Here is a tiny trained network, its code and every weight. The questions are about switching its units off for an input and a class, where a switched-off unit gives its printed mean instead of its output.

import numpy as np


def w(rows, s, z=0):
    codes = np.array(rows[::2]) - 128.0
    scale = np.full(codes.shape[1], s)
    scale[-1] = z or s
    return codes * scale


def norm(h):
    return h / np.sqrt((h * h).mean(-1, keepdims=True) + 1e-5)


def f(y):
    return np.maximum(y, 0)


def log_softmax(a):
    a = a - a.max(-1, keepdims=True)
    return a - np.log(np.exp(a).sum(-1, keepdims=True))


def net(x, mask):
    res = np.array(x, float).reshape(1, 7) / 4 @ E
    u = 0
    for l in range(3):
        y = f(norm(res) @ A[l][:, :-1].T + A[l][:, -1])
        res = res + np.where(mask[u : u + 3], y, B[l][:, -1]) @ B[l][:, :-1]
        u += 3
    return log_softmax(norm(res)[-1] @ U[:, :-1].T + U[:, -1])


A, B = {}, {}
E = w([
[143,88,165,155,109,142,60,129],'x0',
[138,100,130,79,164,146,90,181],'x1',
[101,152,65,131,67,135,78,134],'x2',
[215,181,159,138,115,111,163,165],'x3',
[136,111,129,111,107,131,137,125],'x4',
[125,131,128,124,129,127,128,126],'x5',
[122,110,130,131,103,1,109,147],'x6',
],0.0082)
A[0] = w([
[137,209,2,97,66,130,37,118,4],'0.n0',
[90,157,71,78,118,126,202,172,123],'0.n1',
[147,134,31,60,223,126,95,225,2],'0.n2',
],0.0069,0.0053)
B[0] = w([
[196,146,225,32,192,108,116,40,246],'0.n0',
[107,103,183,253,186,145,61,174,254],'0.n1',
[159,84,77,141,143,130,158,143,198],'0.n2',
],0.013,0.0032)
A[1] = w([
[107,207,114,181,73,132,143,44,68],'1.n0',
[149,174,85,133,123,254,142,124,2],'1.n1',
[195,208,154,125,81,142,143,201,85],'1.n2',
],0.0089,0.0034)
B[1] = w([
[245,9,135,183,78,163,156,151,246],'1.n0',
[37,214,166,101,46,3,83,206,252],'1.n1',
[33,73,2,151,194,159,55,8,243],'1.n2',
],0.0092,0.003)
A[2] = w([
[147,243,150,109,90,235,118,119,51],'2.n0',
[150,138,52,114,95,10,90,128,53],'2.n1',
[185,122,40,29,162,160,60,254,3],'2.n2',
],0.0073,0.0016)
B[2] = w([
[129,233,205,134,221,114,173,255,197],'2.n0',
[68,245,144,65,133,157,123,192,253],'2.n1',
[174,124,134,221,4,132,196,59,253],'2.n2',
],0.0094,0.0029)
U = w([
[87,181,135,120,94,76,112,251,74],'0',
[181,129,181,66,186,128,148,92,183],'1',
[141,118,122,168,132,121,67,165,230],'2',
[187,95,79,185,52,117,138,146,4],'3',
[73,117,39,119,147,146,82,101,121],'4',
],0.013,0.0044)

Each question gives the input, the list of numbers given to net, and the class t.
The units are the neurons (one row each of A and B). Each row of codes is followed by its name. A weight is (code - 128) times the scale printed after its matrix; where a second scale follows, it is the last column's (A, B and U).
mask holds one flag per neuron, layer by layer. A switched-off neuron (its flag False) gives its mean, the last column of its row in B, instead of its output. The means were averaged over made-up inputs and are rounded, as every weight is.
A unit's drop is (log p(t) with every unit on - log p(t) with that unit switched off) / (log p(t) with every unit on - log p(t) with every unit switched off).
The circuit of an input: a set's keep is (log p(t) with only the set's units on - log p(t) with every unit switched off) / (log p(t) with every unit on - log p(t) with every unit switched off). Starting from all 9 units, units are removed one at a time, each time the one whose removal leaves the highest keep (on an exact tie, the one counted first), for as long as the keep stays at least 0.8.
circuit, biggest first: the units of the circuit, biggest drop first
k most important neurons: the k neurons with the biggest drops, biggest first
k most important neurons of layer l: the k neurons of layer l with the biggest drops, biggest first
input [-7,8,2,1,-7,0,-8], class 0: circuit, biggest first	[1.n1]
input [-4,3,-5,8,3,7,-2], class 4: 2 most important neurons	[1.n2; 0.n0]
input [7,-7,7,-3,-5,-7,2], class 1: circuit, biggest first	[0.n0; 0.n1]
input [-8,-8,-7,2,-8,-4,-3], class 2: circuit, biggest first	[0.n0; 0.n1]
input [-2,-8,-1,4,1,5,-7], class 3: 4 most important neurons	[1.n0; 0.n0; 1.n2; 2.n1]
input [6,0,4,8,6,5,4], class 4: circuit, biggest first	[1.n2; 0.n1]
input [0,2,-2,-7,-4,5,-7], class 0: circuit, biggest first	[1.n1; 1.n2; 0.n0]
input [1,-5,-1,-2,-7,-8,-4], class 3: circuit, biggest first	[1.n0; 0.n1]
input [-4,-7,5,8,-1,7,-2], class 4: 2 most important neurons	[1.n2; 2.n2]
input [0,-1,-6,7,-1,7,1], class 4: 2 most important neurons	[1.n2; 0.n0]
input [-4,-3,-3,-2,2,-2,-2], class 2: 3 most important neurons	[0.n0; 0.n1; 1.n2]
input [6,-3,6,8,4,1,-6], class 4: 2 most important neurons	[1.n2; 0.n1]
input [-4,0,-4,3,-1,-1,-7], class 0: 2 most important neurons	[1.n1; 0.n0]
input [-8,-2,4,-5,-6,6,-7], class 2: 3 most important neurons	[0.n1; 2.n1; 1.n0]
input [4,5,-4,-3,3,8,-8], class 0: circuit, biggest first	[1.n1; 0.n0; 0.n1]
input [-2,-8,4,-5,-2,3,-1], class 3: circuit, biggest first	[1.n0]
input [-8,-6,7,7,-8,-2,-8], class 0: 2 most important neurons of layer 2	[2.n0; 2.n2]
input [1,-8,-3,0,3,-3,3], class 3: circuit, biggest first	[1.n0; 0.n0]
input [5,-8,0,2,3,1,-6], class 3: 4 most important neurons	[1.n0; 0.n1; 0.n0; 2.n1]
input [-3,-7,8,-7,-1,-3,-4], class 1: circuit, biggest first	[0.n0; 1.n2]
input [-6,8,3,1,0,0,2], class 3: circuit, biggest first	[2.n2]
input [-7,-7,8,-2,-6,3,-5], class 1: 2 most important neurons	[0.n0; 1.n0]
input [-7,-7,-1,-4,-3,-6,-3], class 2: 2 most important neurons	[0.n1; 2.n2]
input [-4,6,3,7,8,1,-6], class 4: 2 most important neurons of layer 1	[1.n2; 1.n0]
